-3, 17, -2, 20, -14, 7, 18, 15, 37, 4, -12, -17, 16, -10, 24, -11, -8, -6, 11, -28, -2, 1, 3, 23, -10, -7, 9, 29, 15, 7, -20, -8, 8, 13, -5, 2, -16, -4, -14, -8, 14, -2, -1, 34, 38  [93] <53>
3, -6, 9, -2, -3, -13, 16, -14, 38, 1, 9, -26, -37, 20, -3, -22, 4, -6, 8, -21, 12, -9, -5, 26, 1, 11, -2, 49, -10, -17, 24, -6, -9, -9, 23, 7, -27, -13, 31, 11, -11, -9, -9, 35, 35  [96] <48>
8, -28, 14, 33, 15, 0, -1, -16, -3, 12, 13, -7, 79, -29, -30, -58, 36, -16, 3, 3, 5, 0, 12, -3, -23, 3, -8, -27, -3, -1, 16, 15, -2, 38, 0, 6, -3, -1, 8, -75, -6, -7, 7, -4, -9  [88] <50>
44, -5, -6, 21, -16, -16, -10, -17, -6, 0, 3, 10, -4, -24, -23, -21, 38, 12, 2, 29, 4, 12, -6, -13, -15, 10, -18, -48, 5, -15, 22, 7, 3, 25, 0, 10, -8, 11, 27, -86, 5, -12, 5, 11, 33  [88] <48>
5, -31, 14, 21, 9, 16, -17, 2, 2, 32, 44, 1, 67, -36, -16, -55, 7, -9, 3, 18, 4, 20, 12, -15, -31, -2, -7, -34, -14, 1, -4, 19, 6, 24, -4, 16, -13, -2, 4, -89, 1, -22, 7, -12, -7  [88] <50>
-14, -17, 19, 8, -2, 2, -3, 6, 22, 17, 4, -17, 34, -24, -3, -34, -14, -20, 12, -36, 4, 11, 10, 8, -15, -9, -4, 65, 33, 15, -12, 0, -3, 23, 0, 4, -21, -16, -14, 3, -9, -20, -8, 20, 7  [93] <50>
10, 22, -5, -4, -7, -12, -3, -10, -10, -4, 16, -10, 12, -3, -4, 7, 39, 3, -4, 18, 6, -5, 2, -6, -22, 13, 2, 13, -14, -39, 5, 4, -15, 19, 7, 15, -22, 13, 51, -9, -8, 6, -11, -8, 7  [89] <48>
24, -28, 13, -8, -16, -28, 1, -9, 15, -5, 6, -23, -35, 3, -8, 1, -9, 0, 0, -14, 7, 4, -2, 24, -16, 9, 10, 56, 0, -10, 24, 27, -1, 4, 31, -6, -40, -22, 10, -16, -14, -16, -16, 30, 49  [93] <48>
15, -24, 7, 8, -18, 3, -10, -16, -9, 4, 2, 0, 1, 4, -13, -14, 34, 4, -10, 21, 20, 11, -4, -12, -24, 17, -13, -40, -29, -31, 14, 36, -6, 24, 19, 0, -18, -6, 26, -68, -16, -11, -9, 7, 15  [88] <48>
33, -31, 8, 11, -15, 0, -23, -28, 0, 6, 18, -2, 19, -38, -29, -29, 47, 1, -6, 25, 33, 8, -6, -13, -25, 9, -22, -42, -11, -45, 22, 18, -2, 30, 4, 2, -21, -9, 22, -85, -16, -31, -3, 13, -9  [88] <48>
22, -4, 2, 1, -27, -20, -8, -16, 22, 4, 5, -21, 3, -9, -11, -9, 14, -2, 18, -30, 16, 4, 2, 13, -20, 7, -11, 44, 13, -13, 13, 5, -2, 18, 12, 17, -39, -12, 26, -26, -19, -14, -16, 25, 40  [93] <48>
9, -20, 3, 24, -19, -6, -1, -26, -3, -6, -2, 3, 25, -13, -16, -21, 42, 1, -1, 20, 21, 4, 5, -19, -29, 6, -24, -54, -15, -19, 6, 29, -3, 41, -12, -1, -4, 1, 14, -89, -4, -23, -5, 23, 18  [88] <48>
7, -2, 7, 10, -8, -14, -3, -9, 31, 1, 7, -15, -1, 4, -9, -35, -7, -11, 22, -19, 6, 7, 3, 24, -4, 5, -8, 32, 28, 16, 9, -1, 1, 6, 8, 9, -24, -10, 6, -8, -2, -13, -2, 24, 42  [96] <50>
3, 19, -2, 28, -24, 1, -8, -15, 6, 0, -4, -19, 70, 10, -1, -23, 11, 1, 22, 1, 4, -3, 17, -18, -28, 12, -21, 17, 10, 3, -13, 14, -3, 27, -18, 25, -23, 16, 45, -44, -12, 2, -9, -15, 38  [89] <50>
21, -26, 11, 12, -11, -4, -7, -17, 11, 8, 7, -16, 9, -13, -17, -35, 26, -2, -2, 9, 18, 8, -1, -7, -25, 11, -9, -15, -14, -30, 20, 20, -5, 21, 12, 9, -31, -11, 21, -54, -15, -27, -1, 11, 15  [88] <48>
25, -34, 3, 47, 26, 2, 24, -50, 5, -5, 5, 11, 13, -5, -3, -45, 31, -11, -17, -34, 1, 2, 4, 12, 14, 10, 6, -36, -5, -4, 19, 14, -3, 25, 22, -2, 18, 3, 8, -17, -7, -20, -12, -4, -30  [88] <55>
-13, 5, 3, 28, -3, 18, 3, 16, -2, 20, -1, -2, 66, -34, 6, -27, 23, -8, -1, 13, 2, -2, 0, -18, -21, -14, -2, -43, -25, -3, -21, -26, 6, 28, -15, 16, -1, 6, -8, -55, 20, -14, 14, -6, -2  [88] <53>
15, 28, -8, 11, -43, 0, -6, -2, 4, -20, -15, 6, 3, -16, 16, 16, 24, 12, 11, 20, 8, 0, -6, -15, -21, 5, -12, -25, 5, -24, -13, 2, -1, 29, -11, 10, -15, 11, 18, -45, 14, -17, -5, 21, 40  [89] <51>
19, -5, 6, 9, -27, -12, 4, -9, 35, 0, -2, -19, -19, 13, 11, -5, -2, 1, 10, -26, 13, 9, 0, 20, -17, 11, 3, 38, 8, -18, 3, 14, -10, 10, 28, 7, -35, -14, 15, -5, -10, -17, -16, 33, 45  [93] <48>
5, 23, -4, 17, -27, -6, -17, -14, 0, 1, -1, -10, 76, -3, -10, -12, 35, 0, 23, 10, 2, -2, 7, -14, -37, 10, -33, 22, 13, -2, -9, 8, -11, 35, -21, 19, -23, 13, 48, -46, -19, 2, -18, -9, 35  [89] <50>
13, -29, 13, 19, 0, -10, -20, -8, -8, 10, 11, -12, 63, -39, -30, -42, 34, -3, 10, 31, 10, 6, 9, -17, -29, -3, -10, -39, -14, -4, 14, 19, 7, 47, -13, 9, -10, -1, 14, -89, -3, -15, 3, -3, 7  [88] <50>
-5, 12, -4, 34, 1, 11, 0, -7, -9, -2, 1, 2, 40, 17, 10, -9, 13, -7, 9, -17, -11, 1, 13, -11, -21, 8, -14, 17, -13, -6, -11, 23, -14, 34, 11, 26, -14, 14, 37, 0, -5, 12, -16, -38, 12  [89] <55>
32, -21, 11, 36, 4, -10, 0, -14, 4, 21, 4, -8, 40, -24, -21, -41, 22, -10, -2, 7, -2, 1, 9, -3, -21, 6, 4, -25, -11, -13, 15, 17, 11, 21, -10, 8, -14, -5, 14, -89, 0, -17, 7, 3, 4  [88] <50>
8, -9, 16, 12, -27, -11, -3, -15, 35, -17, -5, -7, 1, 1, 2, -16, -5, -14, 18, -32, 15, 21, 5, 16, -21, 11, -8, 44, 38, 3, -3, 20, -11, 24, 13, 0, -29, -16, 0, -1, -12, -22, -19, 39, 58  [96] <48>
-10, -14, 18, 28, 0, -4, 10, -28, 15, -5, -9, -17, 42, 20, -13, -41, -3, -20, 4, -35, 0, 6, 19, 15, -14, 14, -3, 36, 15, 17, 5, 21, -7, 18, 10, 1, 20, -4, 1, 7, -12, 0, -6, 16, 19  [93] <55>
32, 17, -16, 5, -32, -3, -13, -16, -6, -4, 2, 0, -1, 2, -5, 24, 39, 19, 11, 15, 25, -8, -7, -16, -27, 19, -14, 6, -11, -25, 3, 18, -6, 25, -1, 24, -24, 9, 59, -38, -19, 1, -20, -5, 40  [89] <48>
11, -4, -1, 22, -8, -13, -10, 18, 24, 18, 5, -21, 32, -20, 6, -14, -8, -10, 19, -21, -2, 12, 9, 21, -18, -6, 3, 33, 10, 8, -5, 8, -6, 33, 6, 23, -28, -6, 12, -24, 0, -9, -6, 6, 37  [96] <50>
2, 1, 8, 13, -15, -20, -10, -6, 27, -1, -4, -17, 37, -7, -18, -49, 9, -14, 31, -7, 5, 13, 9, 8, -23, 9, -16, 33, 24, 13, 8, 0, 7, 39, 1, 18, -38, -9, 17, -52, -1, -10, -5, 29, 67  [93] <50>
11, 10, -2, 26, -6, 11, -1, 21, 13, 12, -4, -8, 61, -51, 16, -27, 24, -4, 7, 5, -6, 6, -1, -12, -19, -12, 3, -37, 22, -12, -27, -14, 6, 30, -18, 13, -3, 21, -6, -67, 30, -24, 9, 13, -2  [88] <53>
